Below is a small trained network, with its code and all its weights. Each question gives an input and a class and asks what happens when units are switched off, that is, made to give their printed mean instead of their output.

import numpy as np


def w(rows, s, z=0):
    codes = np.array(rows[::2]) - 128.0
    scale = np.full(codes.shape[1], s)
    scale[-1] = z or s
    return codes * scale


def f(y):
    return y / 2 * (1 + np.tanh(0.7978845608 * (y + 0.044715 * y**3)))


def log_softmax(a):
    a = a - a.max(-1, keepdims=True)
    return a - np.log(np.exp(a).sum(-1, keepdims=True))


def net(x, mask):
    res = np.array(x, float).reshape(1, 7) / 4 @ E
    y = f(res @ A[0][:, :-1].T + A[0][:, -1])
    res = res + np.where(mask, y, B[0][:, -1]) @ B[0][:, :-1]
    return log_softmax(res[-1] @ U[:, :-1].T + U[:, -1])


A, B = {}, {}
E = w([
[152,59,124,88,182,127,156,143,93,131],'x0',
[125,136,135,117,108,105,161,82,117,142],'x1',
[79,150,16,2,200,162,22,53,180,185],'x2',
[183,88,77,148,37,246,176,129,78,86],'x3',
[207,193,208,167,206,149,221,126,189,168],'x4',
[118,181,138,41,83,119,166,200,138,119],'x5',
[134,68,66,136,103,94,177,135,213,133],'x6',
],0.0081)
A[0] = w([
[124,151,114,65,106,110,175,2,112,148,41],'neuron 0',
[129,106,112,181,162,143,118,68,126,130,15],'neuron 1',
[146,79,129,84,178,145,166,118,100,130,102],'neuron 2',
[124,178,150,119,154,176,107,117,65,127,6],'neuron 3',
[125,170,119,54,105,136,164,175,140,124,12],'neuron 4',
[122,204,117,173,72,149,104,90,181,124,57],'neuron 5',
[128,127,99,129,179,197,62,196,179,123,20],'neuron 6',
[128,91,81,138,118,126,162,132,220,130,3],'neuron 7',
[154,159,147,132,165,167,168,117,164,142,46],'neuron 8',
[147,125,104,125,99,204,153,116,119,124,19],'neuron 9',
],0.019,0.0068)
B[0] = w([
[128,146,144,206,104,98,157,164,101,77,236],'neuron 0',
[143,100,186,174,115,202,58,73,207,152,209],'neuron 1',
[135,109,96,68,179,161,156,225,139,114,219],'neuron 2',
[179,119,166,8,81,102,178,53,103,142,211],'neuron 3',
[152,64,170,201,148,204,53,56,184,150,233],'neuron 4',
[137,54,99,64,202,153,164,231,126,134,235],'neuron 5',
[121,148,137,203,103,96,176,169,106,86,234],'neuron 6',
[171,158,194,20,103,122,153,55,53,145,238],'neuron 7',
[68,114,70,150,76,94,74,136,97,95,255],'neuron 8',
[82,174,150,155,174,42,91,123,157,118,231],'neuron 9',
],0.015,0.0085)
U = w([
[194,86,214,236,81,115,240,210,95,83,104],'0',
[187,116,160,21,123,125,140,89,97,139,88],'1',
[179,74,150,152,149,219,84,114,200,151,109],'2',
[158,113,141,156,130,128,173,179,121,110,250],'3',
[82,169,161,88,248,2,81,145,205,160,134],'4',
[63,45,25,86,55,133,31,145,73,81,123],'5',
[161,67,104,70,201,173,155,220,146,134,112],'6',
[155,184,23,176,98,210,198,152,157,247,96],'7',
],0.0093,0.017)

Each question gives the input, the list of numbers given to net, and the class t.
The units are the neurons (one row each of A and B). Each row of codes is followed by its name. A weight is (code - 128) times the scale printed after its matrix; where a second scale follows, it is the last column's (A, B and U).
mask holds one flag per neuron, in row order. A switched-off neuron (its flag False) gives its mean, the last column of its row in B, instead of its output. The means were averaged over made-up inputs and are rounded, as every weight is.
A unit's drop is (log p(t) with every unit on - log p(t) with that unit switched off) / (log p(t) with every unit on - log p(t) with every unit switched off).
The circuit of an input: a set's keep is (log p(t) with only the set's units on - log p(t) with every unit switched off) / (log p(t) with every unit on - log p(t) with every unit switched off). Starting from all 10 units, units are removed one at a time, each time the one whose removal leaves the highest keep (on an exact tie, the one counted first), for as long as the keep stays at least 0.8.
circuit, biggest first: the units of the circuit, biggest drop first
unit that matters most: the unit with the biggest drop
k most important neurons: the k neurons with the biggest drops, biggest first
drop when u is switched off: that unit's drop, to one decimal
input [-1,0,2,-4,6,-8,-1], class 2: unit that matters most -> neuron 1
input [7,-4,2,-6,-4,-5,0], class 6: circuit, biggest first -> (neuron 9; neuron 2)
input [-5,3,2,-5,-6,8,8], class 1: 2 most important neurons -> (neuron 7; neuron 1)
input [7,-4,8,6,6,7,6], class 0: 2 most important neurons -> (neuron 6; neuron 0)
input [-5,4,8,-6,-8,6,3], class 0: circuit, biggest first -> (neuron 0; neuron 6)
input [4,-8,7,-4,-6,7,-6], class 3: 3 most important neurons -> (neuron 6; neuron 0; neuron 8)
input [-1,0,6,-4,6,-6,4], class 0: circuit, biggest first -> (neuron 6; neuron 0)
input [8,-3,0,-3,-2,8,-3], class 2: 2 most important neurons -> (neuron 4; neuron 5)
input [-4,0,-2,5,2,-3,-1], class 4: circuit, biggest first -> (neuron 9; neuron 0)
input [-1,3,6,-5,2,-2,-6], class 0: circuit, biggest first -> (neuron 0; neuron 9)
input [-1,-2,8,-4,-7,8,4], class 0: circuit, biggest first -> (neuron 6; neuron 0)
input [-5,6,1,0,-4,1,2], class 3: 2 most important neurons -> (neuron 8; neuron 0)
input [8,-8,1,4,-8,6,-4], class 3: 3 most important neurons -> (neuron 8; neuron 6; neuron 5)
input [1,-6,4,-6,2,4,1], class 3: 2 most important neurons -> (neuron 6; neuron 9)
input [8,4,0,-7,-5,-1,6], class 6: unit that matters most -> neuron 9
input [-3,-6,-1,-6,0,-7,-2], class 2: 2 most important neurons -> (neuron 1; neuron 9)
input [8,-5,-1,4,-1,-2,-5], class 6: 2 most important neurons -> (neuron 2; neuron 7)
input [-5,-5,2,3,-3,2,-4], class 3: 3 most important neurons -> (neuron 8; neuron 6; neuron 7)
input [1,8,-2,-2,-7,-5,8], class 1: 2 most important neurons -> (neuron 7; neuron 8)
input [-3,6,8,-5,5,2,4], class 0: circuit, biggest first -> (neuron 0)
input [7,8,-7,4,7,7,8], class 1: drop when neuron 7 is switched off -> 0.7
